Below is a small trained network, with its code and all its weights. Each question gives an input and a class and asks what happens when units are switched off, that is, made to give their printed mean instead of their output.

import numpy as np


def w(rows, s, z=0):
    codes = np.array(rows[::2]) - 128.0
    scale = np.full(codes.shape[1], s)
    scale[-1] = z or s
    return codes * scale


def f(y):
    return np.maximum(y, 0)


def log_softmax(a):
    a = a - a.max(-1, keepdims=True)
    return a - np.log(np.exp(a).sum(-1, keepdims=True))


def net(x, mask):
    res = np.array(x, float).reshape(1, 8) / 4 @ E
    y = f(res @ A[0][:, :-1].T + A[0][:, -1])
    res = res + np.where(mask, y, B[0][:, -1]) @ B[0][:, :-1]
    return log_softmax(res[-1] @ U[:, :-1].T + U[:, -1])


A, B = {}, {}
E = w([
[162,156,247,191,129,157,188],'x0',
[134,103,121,112,153,191,124],'x1',
[102,208,190,147,140,70,155],'x2',
[79,98,108,132,110,161,54],'x3',
[178,132,156,234,177,83,70],'x4',
[132,105,121,148,189,49,142],'x5',
[181,215,148,127,118,160,131],'x6',
[223,173,40,149,127,132,82],'x7',
],0.011)
A[0] = w([
[152,85,187,190,188,128,135,179],'n0',
[206,129,87,131,176,100,16,177],'n1',
[159,153,159,150,102,248,181,161],'n2',
[85,66,90,46,131,123,139,156],'n3',
[122,176,184,102,139,217,168,228],'n4',
[122,178,141,143,100,161,160,155],'n5',
[151,156,93,166,129,76,106,141],'n6',
[123,137,75,103,90,131,124,180],'n7',
[106,83,109,89,104,110,147,137],'n8',
[149,111,124,9,82,129,113,188],'n9',
[77,115,73,96,130,128,123,150],'n10',
[191,165,107,109,128,160,84,252],'n11',
[126,139,208,145,145,143,163,164],'n12',
[54,153,84,105,84,116,151,155],'n13',
[127,111,149,119,120,110,120,75],'n14',
[117,144,197,181,157,57,134,201],'n15',
[71,113,199,193,179,85,183,143],'n16',
[128,169,196,102,130,88,173,183],'n17',
[116,82,126,69,139,139,112,138],'n18',
],0.012,0.0042)
B[0] = w([
[165,154,103,180,5,115,152,213],'n0',
[194,145,39,204,154,106,106,247],'n1',
[180,156,202,103,160,190,70,217],'n2',
[2,27,59,160,192,205,200,213],'n3',
[149,168,231,98,138,193,204,212],'n4',
[163,205,231,114,129,132,108,175],'n5',
[174,138,82,134,164,94,104,194],'n6',
[97,130,125,222,195,216,130,180],'n7',
[37,109,102,123,140,92,127,176],'n8',
[54,60,186,198,188,140,149,200],'n9',
[80,29,56,147,196,121,156,189],'n10',
[187,94,146,190,181,129,50,213],'n11',
[149,177,172,100,132,108,180,202],'n12',
[162,54,101,82,171,158,181,185],'n13',
[95,98,178,152,140,75,162,136],'n14',
[129,176,68,57,24,41,169,232],'n15',
[100,94,119,52,30,48,216,226],'n16',
[151,134,152,81,112,129,188,204],'n17',
[102,64,108,138,123,139,128,175],'n18',
],0.0063,0.016)
U = w([
[50,57,120,124,170,190,152,177],'0',
[102,143,142,41,51,13,193,96],'1',
[151,187,251,127,141,222,136,22],'2',
[185,178,96,223,144,112,69,253],'3',
],0.012,0.0013)

Each question gives the input, the list of numbers given to net, and the class t.
The units are the neurons (one row each of A and B). Each row of codes is followed by its name. A weight is (code - 128) times the scale printed after its matrix; where a second scale follows, it is the last column's (A, B and U).
mask holds one flag per neuron, in row order. A switched-off neuron (its flag False) gives its mean, the last column of its row in B, instead of its output. The means were averaged over made-up inputs and are rounded, as every weight is.
A unit's drop is (log p(t) with every unit on - log p(t) with that unit switched off) / (log p(t) with every unit on - log p(t) with every unit switched off).
The circuit of an input: a set's keep is (log p(t) with only the set's units on - log p(t) with every unit switched off) / (log p(t) with every unit on - log p(t) with every unit switched off). Starting from the 12 units with the biggest drops (on a tie, the unit counted first), units are removed one at a time, each time the one whose removal leaves the highest keep (on an exact tie, the one counted first), for as long as the keep stays at least 0.8.
units of the circuit, in order: the units of the circuit, biggest drop first
unit that matters most: the unit with the biggest drop
top k neurons: the k neurons with the biggest drops, biggest first
drop when u is switched off: that unit's drop, to one decimal
input [-1,1,-6,6,1,5,-2,4], class 3: unit that matters most : n1
input [6,-6,-8,-4,4,-2,3,-5], class 1: top 2 neurons : (n16, n15)
input [-3,-8,-5,-8,1,0,5,-2], class 3: top 2 neurons : (n16, n15)
input [6,-3,-2,5,5,-3,-1,0], class 1: units of the circuit, in order : (n15, n7, n11)
input [0,-6,4,-3,-4,-5,-6,3], class 0: top 2 neurons : (n15, n16)
input [8,1,1,3,-5,-1,-3,-4], class 2: top 2 neurons : (n4, n2)
input [5,0,-2,5,0,0,-4,0], class 1: top 4 neurons : (n3, n7, n11, n9)
input [2,6,-4,4,0,8,2,-7], class 1: drop when n16 is switched off : 0.3
input [-3,-8,-1,-2,-1,-1,-8,5], class 0: drop when n11 is switched off : 0.0
input [-2,-8,4,-4,-6,0,-6,-1], class 0: drop when n3 is switched off : 0.2
input [2,-6,1,8,-2,6,-7,-3], class 1: drop when n16 is switched off : 0.8
